What can hang from each mark:
dunerep: guzev kozig pena
makada: lovu
gosinum: dunerep guzev lebe lovu pena saruvad semur
saruvad: dunerep kozig lebe puna
puna: saruvad
vore: makada nizis rabug sopu
rabug: nizis puna sopu
nizis: makada rabug
semur: dunerep kozig lebe
guzev: gosinum
lovu: makada pena
sopu: nizis puna
lebe: dunerep gosinum guzev malub ruvo
ruvo: lebe
pena: guzev vore
malub: rabug

Every row comes from one small tree of marks. The marks that hang from a mark follow it in brackets, in alphabetical order. Every link used is in the known rows. Which tree was each row made from?
Known rows:
rabug(puna(saruvad(kozig lebe(dunerep(guzev))))): [-217   40   43   -3    4 -179 -220  -74 -196 -156  438 -119    8 -136
   67   97   64   47 -249 -202 -128   14  -86 -237  265 -351  199 -279
 -139   18  -33 -142   30  177  191  130 -511  104  220  153  382 -181
 -297 -110  -69 -165  129 -329 -209 -173  280   54   81  287 -290  -34
 -130  121]
nizis(makada(lovu) rabug): [   6 -107 -142   -6   80   97  173   84   74 -117 -314  117 -311 -194
 -109 -179  152  168  124  -56  -22  -89   49  -72   93  251   28  -98
  -17 -130  -26 -142 -131 -300 -120 -150  -47   58  -61  103  -30 -223
 -334 -111   34  216 -154  227 -360  238   32  214 -208  160  -60  197
 -118  125]
semur(dunerep(kozig) lebe(malub)): [  68  119 -175  220  -98 -189 -201  -71  149  231   72   11  139  130
   83  -52  312  416  -58 -104   58  216  -11   34   17    1 -102 -237
 -135  -90 -134  169  -46 -110  217  -80   43  368  135  408  -18 -205
   33   22 -386 -200 -304  170  283   85  -68  -92  -96  106  348 -310
   27   26]
malub(rabug(puna(saruvad(kozig lebe(guzev ruvo))))): [  83    9    3  -32  -81 -198   -3   68 -250 -365  267  -75  -26   61
  105  -91   68   86 -204   75 -251 -212  -18 -201  197 -213  105 -222
 -140   56 -149   41  145  137  199  120 -604  115  346  -83  455 -165
  -22  -97 -100   12 -110 -309   51 -108  109  213  -10  195  -81 -146
 -405  257]
saruvad(lebe(guzev malub)): [  -9  -15  -72  -46  -50 -226   82  149   47 -135 -115  -52  143   92
   34  -35  206  246 -162   48 -117  -38   -9 -115  333  -89  -95  -70
 -168  -99 -380  106 -140  124  119   43  -37  215   87   53  110 -196
 -182  106 -135  104 -188  -26  178    8  -27 -261  -93  116   91  -90
  -84  131]
ruvo(lebe(gosinum guzev)): [  46   26  -92   -3   -6  123  142  -67  -21  -56  205  -85   82  159
  176 -216  -11   72  -55  120  -87  -63  -77  -89   54  -75  -57   44
 -178 -162 -373  149 -389  134  234   55    7 -168 -144  126   13   32
  -82  186  -42  493  -96   -7   67   57 -296  -33   54  214  322  127
   49  171]
guzev(gosinum(lebe(malub) saruvad(kozig) semur(dunerep))): [ 201 -160 -115 -121   25  -26  180   21  266  -36  222  118  206  -50
   61  558    8  152  -30 -249  -23  189  236  134  195 -137  177   13
   -3  223   39  299  598  235  -29  -27  628 -150   29  -46 -224  291
  314  -38 -177 -463  -77 -218  832 -150  269 -179   13  -65  288 -347
  274   84]
lovu(makada pena(guzev vore(rabug sopu))): [ -81  296  137  161  -62   -6  -62   54   40  140 -337  159   -7  179
  136 -228  -17 -224   25  136  -27  209  304  524  -71  142 -232  372
   30  438  293  213 -394 -181  148  189 -154  272 -282  -21    9   39
 -147  -45  223   32  228  -16 -375  111 -334 -208  -78 -349 -313  179
 -117 -249]
rabug(nizis(makada(lovu)) sopu(puna(saruvad(dunerep)))): [  64   72  109  113   67  -64  259  128 -117  -80  269  346   60 -472
 -158  -78 -113  172 -133    6  174  122 -193  -87  467  173   23 -298
   58 -312 -289  -50  105 -249 -255    2 -274  -13  209  143  139 -119
 -217 -521  327 -147   -7  199 -265   60  427  162  113  107 -341   85
 -325  -91]
guzev(gosinum(dunerep pena saruvad(lebe) semur)): [ 197 -155  -85 -358  109  138  -70  208   87  -46 -109 -150   85 -144
 -171  651 -316 -349  206 -368  168   40  112 -168 -146 -129  -49   72
  197   76  334  -24  717  274 -456 -105  588 -267  -58 -347 -186  344
  373   26  -10  137  203 -128  500 -323   37  -73  336  156  -64 -380
  409  -13]
pena(guzev(gosinum) vore(nizis rabug)): [-170  239   96  124   23  106  -77   73  176   93 -318  110   39  170
  -39  259  -14 -145 -260   70  -92   49  326  209  -37  361  116  113
   23  337  450  -69 -353  105  -38 -113 -102   74   81 -272  -95  -14
  -97 -329   -1  -41    9   39  -61   89  -21  184 -287 -749  -87  147
  345 -107]
malub(rabug(nizis(makada) sopu(puna(saruvad)))): [ 286   29  146  161  130    3   -6   66    1  208   49  379  -22 -319
 -111 -129  -97  231   76  147  188  -81 -186  -76  158  206   60   -7
   30 -263 -222  193  -36 -154 -108  -68 -311   58  289  177   95 -117
  142 -328  180 -216   23  295 -140   89  469   42  192 -179  -11   69
 -507   33]
sopu(nizis(makada rabug)): [ 113 -198  -66  127   13   40   28  -89  -34   56 -311  204 -103  -22
   -4 -131   68  139  115 -164   89 -282  -29 -145  210  284   80  -40
 -204 -105  -32  -59 -250 -233   20 -104   36   65   60   66  -48 -125
 -142  -87 -138  -31   48  411  131  321  156  122 -359  117   41  378
 -149  121]
lovu(pena(guzev vore)): [ -81  -56   39  114 -100   -9  -12   49   37 -266 -452  151   26  158
  105 -147  243  -88   86  -26  112  189   92  164 -215  103 -210  223
 -115  223  280  -16 -202 -111  -39   41 -181  160  -72   11   64    3
 -214  -73   14  144   94  256 -281  119 -331 -166  133 -406 -124 -195
  -20 -112]
lovu(pena(guzev(gosinum) vore(nizis(makada) sopu))): [-155   80   53  -11    1   35   90   51  -22  208 -287  291   55  209
  217   54    1 -189 -193  -34  -31  185  173  213  -71  211  -38  323
 -291  240  443   41 -510  -61   -1   30  153   82 -183   22 -246  -36
 -355 -338   44 -113 -231  121 -391  223  -34    6 -191 -485   75  221
   61 -267]
gosinum(guzev lovu saruvad): [ 352 -189   47  -25  130  187  244  -22  179 -245 -291 -179   -7  -89
  -55  155 -159 -168  364 -253  -69 -127  159   23 -198   86 -111  -53
   44   48 -159 -128  390 -105 -419 -205   28  -95  -22 -237 -137  124
  458  -73  221  -77   53   -7  434 -172 -115 -157  277  -16  152 -201
  119  -53]
gosinum(lebe lovu pena): [ 232 -278  -94  -89  133  194  271  165  163   50 -326  -24   21  -85
    4 -127 -215 -276  434 -177  -57   87   19   61 -330   48 -366  -41
  110  129  136  -45  314  -59 -226   -4   92  -97  -11 -141 -388  251
  345  128  193  -75   97   94  321 -141 -133 -125   66  316 -301 -136
  150   19]
rabug(nizis(makada(lovu)) puna(saruvad) sopu): [  71  220  141  183  163 -113  147  -28 -127   16  283  209 -343 -757
   -9 -137   85  131 -175    7  202   93 -381   -5  179   40   86 -196
  157 -219 -253  -26  112 -277 -208  -21 -243 -115  145  241   86 -225
 -213 -361  243  -29   11  192 -572   65  578  231  192  213  -42   20
 -435  -32]
ruvo(lebe(dunerep(kozig))): [-129   64 -181   40  -58 -184 -224 -192  -28  147  163   86  148  -42
   16  -83    2   34  -68   14  -25    1   31 -205 -102 -121  136  -39
 -134 -149  -90   22 -195   62  271   15 -281 -214  -15  223   93  -59
 -117   63 -113  215  -38   90 -247 -135 -215  -51  -25  347   43  275
  223  176]
guzev(gosinum(dunerep lebe(malub ruvo) semur)): [ -52  -24 -125 -185   48   28  127   53  240 -166   73 -279   83  -90
  -25  542 -128   42 -141  202    2   21  143   64  142  -42   65   78
   58  173  101  177  254  222   59   71  868 -366  -73 -139 -280  231
  257   60 -152  -47 -179 -146  459  -79   44  -63  -34  -20 -230  -50
  378    0]
gosinum(guzev lovu(makada) semur): [ 274  -25 -119   19  270  124  186   35  255 -198 -323 -171 -125   -1
 -136  125 -117 -220  352 -219  228 -126   -1  133 -338  149 -241  118
  -10  170 -134   13  371 -105 -341  -38  281 -165   -6 -123  -51  -13
  374  -45  246   66   13 -116  178 -195 -211  -76  269   41   87  106
  -18  -76]
dunerep(kozig pena(vore(makada sopu(puna)))): [-214   50   79  -76  -30   -4 -277  -54 -206  678   86  392  295  169
   71 -449 -117 -181   21  142   47  -84  -36   64 -247   11   18  378
  250 -106   45   55 -509  -88  231   67 -159  -51 -290  -63  -23   83
 -101  -36  128 -349   71  -80 -478 -153  163 -186  -62  100   92  235
  -63 -187]
nizis(rabug(puna sopu)): [ 213  171  209  145  111   51 -143  -44   49  194 -169   54 -295 -276
 -148 -252  208  122  -26  -31   92 -144  -13  -42  189  -15   48   64
  212 -120  -61    4   -3 -221   39 -176 -252   68  216  108  -10 -400
  -74  177   75  102  319  209 -241  266  408   84  -54  212   85  131
 -264  -93]
vore(nizis rabug sopu): [ -27  383   69   94  126  -84   40   33   47  327   -3  121  155  -24
  -53  -43 -203  -69  -93   96 -100 -168  235  346  119  175 -134  193
   90   47  218   23  -39  -34  204  -58 -300  222  -85 -264  -88  -23
   21 -101   64 -199  122  -96  -99   26  143   -1 -520   15   57  509
  221 -112]
puna(saruvad(dunerep(pena))): [-218   45  111  -27   69   48 -246  -28  -76 -153   47   57  -58  138
 -208  -11   48  191  -16 -116  -22 -127  -15 -170  117   31  -32   -4
   12 -130  118  -73   37  -28   63   -6 -168  349  165  -49  365   94
 -179 -287  -20 -175  172  -57  -99  -85   96  -77  -80  115 -151   25
  -30  257]
dunerep(guzev kozig pena): [-400 -122  120  -19   76   37 -516  -93 -151   30  134   13 -205  225
  -83 -320   86    0   84  -57   31 -128 -152 -297 -405 -191  100 -123
  270 -226   -6 -144 -285  -91  202  -72 -116  258 -148  194  237  -32
  -91  222 -266 -119   99  -36 -249  -93   69 -106   36 -199  262  111
   92  223]
makada(lovu(pena(vore(sopu)))): [  11   17  -36   41  -41  -56  195   56 -130  -61  -75  100  -25  -49
    4 -318   32 -145  110   41  124  295  133  321  -55  -80 -347  300
   66   92   96  -31   82 -104  -82   88 -264   41 -284    0  -44  101
 -197   66  261  158   36  112 -631   58 -299  -90 -157   41  -99 -107
  -21 -111]
lebe(dunerep(kozig) guzev malub(rabug)): [-165   43  -96   16 -196 -295  -27  -83   33   45  -81  -14   40  285
  -56  -21  164  283 -205  410 -187  -70  -22    8   39   31  218 -198
 -118 -204 -378  -68 -308  155  263   58 -148  209  168   82  131 -109
  228  284 -198   44 -192  -96  -21    3 -241   77  -67 -278  242  128
 -273  129]
ruvo(lebe(dunerep gosinum(lovu semur) guzev malub)): [  49   68 -246  -34  -63  -16  459 -155  120  -31  194 -246  230  103
   80    5  -39  -70 -179  300 -157  -42  -63   43   65  -17   93   50
 -295  -25 -597   -5 -340  247  319  162  446 -493  -24    4 -247   59
  303  264 -165  232 -469 -129  111  -36 -372  -28  -24   15  220   77
   20   76]
ruvo(lebe(dunerep(pena) guzev(gosinum(saruvad(kozig))))): [ -16 -153    5 -194 -141   13  -77 -200  -86   45  387   77   82  246
  118   31  -36 -180  -63   78 -363   15  118 -408  115 -305  528  -19
 -130   38 -112   24 -171  288  152    6    9 -252 -115   49  -64  107
 -155  209  -28   84  -93 -236  214 -194 -148  -70  186 -120  357  -31
  267  388]
lebe(dunerep(pena) malub(rabug(nizis)) ruvo): [-250   26   65   -8 -319 -250 -135 -171  -85  -34  193 -135   13  309
  -14   13  121  297 -166  562 -171 -183 -191   -8    2   37  234  -45
  -25  -99 -165 -142   25  108  348  143  -14  -38  302   -7   47 -106
  155  460 -239 -260 -221  -38 -124   79 -113 -111  -63 -706  -53   78
 -333   87]
gosinum(saruvad(dunerep puna)): [  42 -168  140 -183  -32  -20 -107  126   45 -297 -237   50  -61   68
 -147  122  -10  332   55  -68 -147  -46  123   33  331  -72  147  -20
    9 -156  -66  -21  572  -74 -237    1 -137  220  271 -231   72  195
   99  -96   90 -154  209 -151  203 -113  125   99  192  287 -118  135
   -4  -29]
nizis(makada(lovu(pena)) rabug(puna sopu)): [ 147   88   60  163   54    0  214   13   10   24 -199   93 -479 -537
 -143 -440  269   27  156  -91   75   34 -162   12  188 -101   76    4
   60 -151  -11  -73  -55 -461 -111  -62 -189   77  -70  238  -31 -467
 -375   58  261  103   30  319 -600  423  300  206  -48  230  -22   59
 -472  -83]
rabug(puna(saruvad(kozig lebe(gosinum(dunerep))))): [-102  -38  -18 -191   69 -117  -78  -20 -100 -122  530 -153  128 -222
  264  201 -198  102 -290 -322   15   33 -233 -113  213 -296  -17 -105
  -86  -18   76   31  278  330   10   69 -236 -133  114  -39  360    8
 -189  -15   45  -65  193 -471  157  -76  341  122  142  606 -106 -155
 -129 -109]
makada(lovu(pena(guzev(gosinum) vore(nizis sopu)))): [-137  101  -42   51  -64    6  289  145  -79  -65 -170  124  109  103
   51   49  -39 -306 -164  -26   63  387  271  223 -165  102 -145  206
  -48  300  365 -154 -120  -14  -78   27  -95  -29 -169 -127 -172   43
 -274 -122  256   90 -100  -17 -556  102 -277  134 -186 -597  -51  -69
  248 -216]
gosinum(guzev lovu semur(dunerep(pena(vore)) lebe)): [ 392  -93  -79  201  -23  300  -67 -177  154  263 -162  -94 -144  405
  -57   10   84 -423  334 -211  109    7   91  -70 -499  106 -289   51
   28  167  188 -116  186 -211 -159 -253  327   24    1   15  -73   57
  424 -155 -303 -107 -377  173  464 -162 -297  -81   50 -170  469 -642
   31   22]
ruvo(lebe(dunerep guzev malub)): [ -24  140 -173   57 -171 -191  170 -140   95   32   23  -22  134   94
    5  -41  193  167 -170  317 -234   32   47 -101  312  -65  113   -1
 -373 -109 -454   36 -408  132  371  117    0  -77   -5  158  -81  -98
  -80  147  -64  266 -271   69   -6  -14 -342 -191    5   81   43  147
   58  191]
lebe(gosinum guzev malub): [ -86   21  -10  -19  -23  -31  254   -6   57 -166   81 -190  133  225
  153 -121  180  368 -206  244 -115  -22 -193  188  237   27  -27  -11
 -180 -141 -515   70 -417  199  187  115  227   95  -29   51  -75  -35
  -26  286  -94  139 -178  -89  146  184 -105  -85  -35 -126  252   60
 -182  -28]
guzev(gosinum(dunerep(pena) saruvad(puna))): [ -51 -262  159 -305   60  170 -383   32   96    0  -87 -128 -196   96
 -146  254 -125  133  153  -22 -132   30    8 -273  -63 -223  423  143
  181  -51  177    4  396  113 -234  -90  379  -13   43 -167  -48  319
   72  174  101 -183  132 -249  238 -175  138   41  442   37   73 -101
  291   68]
gosinum(dunerep(kozig pena(vore(sopu))) guzev semur): [-139  -96   55 -183   22   55 -302 -229 -116  442  116  135  -97  290
  -18  105 -279 -606  -45  -41  158 -155   67  -91 -526  -91 -179  263
  345  -94  274 -181  -12   17   -6 -216  299 -137 -437 -257  187  304
  367    8 -184   -5  -10 -177   71 -390   -7 -100   -8    5  391  -23
   95 -148]
lebe(gosinum(saruvad semur) guzev ruvo): [ 167   -3   53  -19  -29  116  270  -17 -174 -548  272 -302  153  156
  146   80  -11  -21  -42  280 -111 -223   11  179  -34   54  101   24
   64   16 -358   63  -50   99   77  112  445 -303 -157 -244 -192  300
  324   91 -326  313 -176 -140  312  -51 -125   30   97 -123  288   -3
  -19   18]
makada(lovu(pena(guzev(gosinum(dunerep))))): [-224   -8 -114  -84   -7   57  204  153  140 -418 -290 -135   28 -113
  -40  257  -14 -113   57  -92  190  330   18  -37 -190    9   13 -110
  -30  181  315 -155  171  -20 -223   -2  230  -21 -136   45  109  -21
 -294  100  310  262  135  -29 -192   99 -465  125  360 -298 -264 -278
  384 -131]
malub(rabug(nizis(makada(lovu)) puna)): [ -29   77  -55   26   15  -80  121   32   31  -41  -84  150 -415 -352
  -37  -76  -36  155   43  125  218  -80 -391   63  -84  147   84 -196
  133 -235 -131 -154  387 -266 -241   -1 -212 -100  239   77  138 -227
   30   39  259  -26   31   80 -494  143  126  398  294 -191  140  128
 -496   29]
semur(dunerep(guzev) kozig lebe(gosinum(saruvad) ruvo)): [ 279  -59  -28  168 -303  219 -112 -156 -163 -193  609 -416  100  447
  339  -43  194  279   98   51 -135  197  116  110 -137  -56 -147 -402
 -112  157 -112  184  136 -112  308  -25  211  230 -133  441 -300  108
  246  186 -606  -10 -184  -12  717  228 -188   48  -82 -101  216 -601
  174   -6]
vore(makada rabug(nizis puna sopu)): [ -60  547  315   84   66 -127  -40  -32   80  538  154  152 -122 -620
   51  -86   35   39 -152  238  100 -234 -265  388  249   56  153   41
  371  -99   -7  145   65 -150   -7    3 -276    6   55  -59   59 -396
  -29   -9  251 -223  427  -31 -261  106  595   71  -15  100   51  315
 -246 -335]
pena(guzev vore(makada sopu)): [-185  182  102 -117  -81    2   37   16  -86  289 -431  370  196  142
  265  -56   47 -147 -224  170   20  -16  228  369  -83  291 -208  326
  -27  171  160   21 -347 -100  103   28  -82   27 -206  -91  -50   23
 -124 -207   68   65  200  -74 -378  -24 -116 -129  -98    4 -125  197
   50 -392]
puna(saruvad(kozig lebe(gosinum(dunerep) ruvo))): [-119 -172  -37 -235  -51 -132  -17   10 -246 -405  598 -243  310   16
  326  199 -171  148 -324 -134 -179  -16   -9 -106  229 -220  -70 -142
 -200   81   83   73  161  404  122   93 -176 -185    6  -62  288  109
 -212  -35 -221   71  -80 -425  318  -78  113  -14 -157  508 -335 -119
   72  -96]
dunerep(guzev(gosinum(lebe)) kozig pena(vore)): [-362 -292  152  -77   44  281 -536  -49  -64  277  231  -18 -311  282
   12  -74  -64 -186   -8  -23  -95  125   94 -295 -350 -247  171  -27
  425    7  218   38 -437  106   58  -56  217   -5 -232  166  -27  252
  -14   84 -240 -106   -5  -64  -53 -148  157  -72  -76 -393  168 -128
  203  293]

Write each row's tree:
[  21 -183   23  -98 -102 -144  -53  206 -184 -356  -42 -191   68  244
   80 -190  186  222 -117  213 -328 -153  -11 -224  217 -213  118 -115
 -175  -44 -276   77   -7   29  153  145 -177  128  216  -46  167  -95
 -265   83 -212  194 -318 -109  117  -98  -81   38  -21  448 -206   90
  -59   97] -> saruvad(lebe(guzev ruvo) puna)
[ -10  242   88  156  159  -51  -97  -12   -3  -47  334  -33 -106 -400
   26   71   60  238  -57  -31  200  -22 -323   -9    2   77   28  -70
  162  -78  -84   57  139  -58  -29   35 -215    0  311   24  191  -76
  -52 -249  107 -138  161   72 -294  -77  355   83  298   -4   26  -33
 -237  120] -> rabug(nizis puna(saruvad))
[-175 -256  -36 -281 -100   54   17   42 -129   28  173 -209  228  332
   67  141 -228 -200  -71 -453  -67 -126 -176 -117  -61 -222 -263 -384
  -44 -294   -3 -247  109  189 -182  -44  -50  108  -10 -180  294   13
  105  139  -31   94   55 -239  501 -152  -53   28  -57  307  -67  -64
 -151 -195] -> saruvad(dunerep(kozig) lebe(gosinum(guzev pena)))
[ -85 -186  -39 -237    3   77  -55  -20 -156 -232  251 -410  158  174
   93   81 -313 -271  -23  -25  -10 -243 -119 -204 -331 -138  -82   61
  113   57   80 -106  276  183   91   47  480 -494  -45 -199   31  156
  175  326 -328   10 -204 -315  262  -91 -118  -78  -60  241  -58 -140
  163  -98] -> saruvad(lebe(gosinum(dunerep(pena) lovu semur) ruvo))
[-337  -19  -10 -160   65   15 -269   24   97  -51 -170   17  110   82
   93  336  -91  -13 -227  -90  150  103   27 -202 -313  110  166 -204
   74   52  247  -50 -138   98  -53 -136  249  -48   13   88  165  -20
  -99   17  -62  124  161  -89   64  -50 -151  140  272 -158    5   11
  428 -135] -> pena(guzev(gosinum(dunerep(kozig))))
[ 279 -279  -73 -220 -138   69  195  131  271   73 -387   -4 -112  -83
 -140  387 -330  -82  364    3 -164  130  222  118  -57  -48 -229   30
  176  -24  174  -19  684   94 -261  -58  302    2 -105 -369 -373  554
  880  257  140 -133  247 -132  744 -169  -42 -171  265  -95 -180 -377
  -20    2] -> gosinum(dunerep lebe(malub(rabug)) pena saruvad)
[ 227   63 -131  139   21  239 -111   46   64  112  -71  -96  -92  255
 -133   50  163 -185  349 -205  218  119  -33   18 -325    9 -336 -192
    1   -1  183  -87  242 -184   12  -77  347  329  -34  183 -161   49
  356   26 -396   91  -57  206  334  -90 -250    7  174  -31  155 -408
  167   39] -> gosinum(pena semur(dunerep(guzev) lebe))
[ -45  141 -180  -13   13   -5  325  197   77   65 -185   79 -101 -285
 -160   24   88   90   84  -41  -76 -136  172   98   68  294  -28   39
   71  -59  195 -201   71 -157  -90 -134 -289   20  -77 -273 -142 -215
 -206 -177  134  105  -29 -108 -356  119  150  280 -427   45   47  286
   98  -56] -> vore(makada(lovu) nizis(rabug))
[  58   77  -97  -52  100  147   -6    8   98   18   31  -31  -11   82
   -9   -8   50   47  -21   70  -46  -11   70 -258   94  -65  124   38
 -144  -37 -211  201 -296  142   89  -25  113 -113  -13  170   -3  -79
 -185   22   67  423  -98   91    7  -17 -267  -17  117   82  252   79
  319  320] -> ruvo(lebe(guzev(gosinum)))
[   5  -76  -90  110  -51  -41  152   87  -11 -318 -177   24 -135 -111
  -95 -238  183  -25  230  -35  157  291   19  215  -99  -54 -253  197
   26   87  129  -81  156  -82 -241   64 -301   44 -163    0    8   49
 -241    0  222  222   18  219 -524   87 -322  -34   -7 -114 -106 -231
  -24    0] -> makada(lovu(pena(vore)))
[-248   60   47   54 -260 -199   24 -186 -148 -204  117 -240  119  418
   14 -179  319  191 -225  549 -383 -133 -102  -71  146  -32  263  -74
 -221  -27 -350 -145 -526   84  480  213  174   66   24   48  -65  -86
 -165  314 -282  -19 -381  -33  -29   58 -270 -213 -101 -251 -103  133
 -107  111] -> lebe(dunerep(pena) guzev malub ruvo)
[ 186  -96  123  182   49 -147   25 -154 -156   92 -252  353   10 -191
   29 -222   50   57  -33 -111  250 -152 -162  -11  272   83  -23   14
 -221 -160 -184   37  -29 -170  -90  -52  -72  -13   30  228  -72 -113
  -90  -39    1  -58  218  424  119  261  275  -32 -228  326   59  379
 -128 -132] -> rabug(sopu(nizis(makada)))
[ 401  -89   60  327   75  -14   77  -65 -134  114 -238  399  134 -209
 -230 -212 -130  112  156  -45  255 -167  -83 -127  282  170   65   31
 -233 -192 -265   91  -75 -184  -39  -14 -309   49  249  114   81   40
  248 -309  224 -264  189  423  119  175  317  101  -50   50 -142  182
 -394   59] -> malub(rabug(sopu(nizis(makada) puna(saruvad))))
[ -25   10 -100  277 -108 -201 -246 -164 -279  156  326 -116  119 -235
  -50   98   -1   28 -211 -295  -10 -167  -34 -453  212  -80  321 -327
  -32  -71  -70 -147 -244    9  290   29 -385  -64  362   23  340 -136
 -114 -160 -225 -118   93   84  -43  -22  337  257 -329  370 -168   51
 -248  256] -> sopu(nizis(rabug(puna(saruvad(lebe(dunerep(kozig)))))))
[-334    9   14   72  -88 -163 -364  -69 -373 -286  512 -343  139   44
   14   98   68  117 -276   33 -273  -65  102 -328   12 -220  192 -384
  -67  -45 -109  -77 -374  129  370  139 -288   56   66  206  324  -32
 -189 -204 -473   56 -232 -142 -215 -217   15  -63 -204  183 -419   21
   81  195] -> puna(saruvad(lebe(dunerep(guzev kozig) ruvo)))
[ 284 -264 -188 -102  -37  141  106  -31   74  110 -189  108  -57  290
  -58   17  127 -458  328 -166  272   22  -31  175 -525   96 -519  148
  -27  186  255 -114  379   21 -252 -180   88   72 -201 -199 -183  204
  423  -46  -56  118   27  219  412 -209 -139   36  -38 -106    4 -380
   81  -24] -> gosinum(guzev pena(vore) semur(kozig))
[  53   -9  -69 -111  192  105  -30  125  282 -131 -148 -342 -140  -87
  -51  184 -174   64  339 -180  158  280  -26   85 -181  -25  -76  155
  -38  287  211  204  292   99 -358  121  368  -85  -20  128 -159  -34
  -41  206  415   12  144 -145  -26  114 -357 -103  395   44 -144  -38
  222 -158] -> guzev(gosinum(dunerep lovu(makada pena)))
[  75 -177  -68 -152  145  251   79  165  176  123 -170  -67   28    5
  -29  131 -118 -115  256 -146    9  137    6   17 -124  -38 -124   -4
   90  101  242   95  147  130 -202   15  325  -29  -23  -40 -316  212
   82  114  198   47  161   71  298  -88  -21  -58   80  108 -252  -85
  250  107] -> guzev(gosinum(lebe pena))
[  39  137  303  161  -19  -91  -68  -40   29  354   53  311 -271 -317
  107 -270  108  -60   -8  185   32   44 -105  353  197   55  -32  207
  146   -7  198  226 -254 -158 -159  -20 -239  154 -164  121  -44 -201
 -188 -175   -4 -101   -5  409 -269  271  334 -145 -223 -269   53  104
 -358 -194] -> lovu(pena(vore(rabug(nizis(makada) sopu))))
[  94    8  -57   -7  227  109   15  145  230 -183 -177 -277  -93  -34
  -54  -50   -3  138  362 -186  141  226  -49  153 -162  -17  -42  183
  -88  303   44  259  132   34 -278  169  207    6   71  192 -180 -138
 -149  172  402  -47   56  -28 -205  152 -293 -128  254  -74  -80   25
   83  -12] -> guzev(gosinum(lovu(makada pena)))
[ 154  219   28  301  -32  -93  388   33  -74  232 -144  260  356 -510
 -229 -294 -144 -175  121   89  222 -114  -37  251  381  118  101  -32
  127  -42 -220  -71   33 -217  -53   54 -367 -110 -119 -162  -42  -94
   10  -44  532 -203  417  166  -28  129  187  138 -268  167 -362  298
   59 -257] -> vore(makada(lovu) rabug(sopu(nizis puna)))
[-224  152  129  -22   32  135 -359  -55  149  389   22  -26 -192  169
 -194  281 -210 -192  -91   85 -114  -12  180   14  -73  121  147  258
  236  161  640  -99 -115  232  -82 -149   92   24  -97 -340  -92  153
  -17 -101   -8 -166   53 -112   48   13  100   78 -270 -470   77  103
  410  -38] -> guzev(gosinum(dunerep(pena(vore(nizis rabug)))))
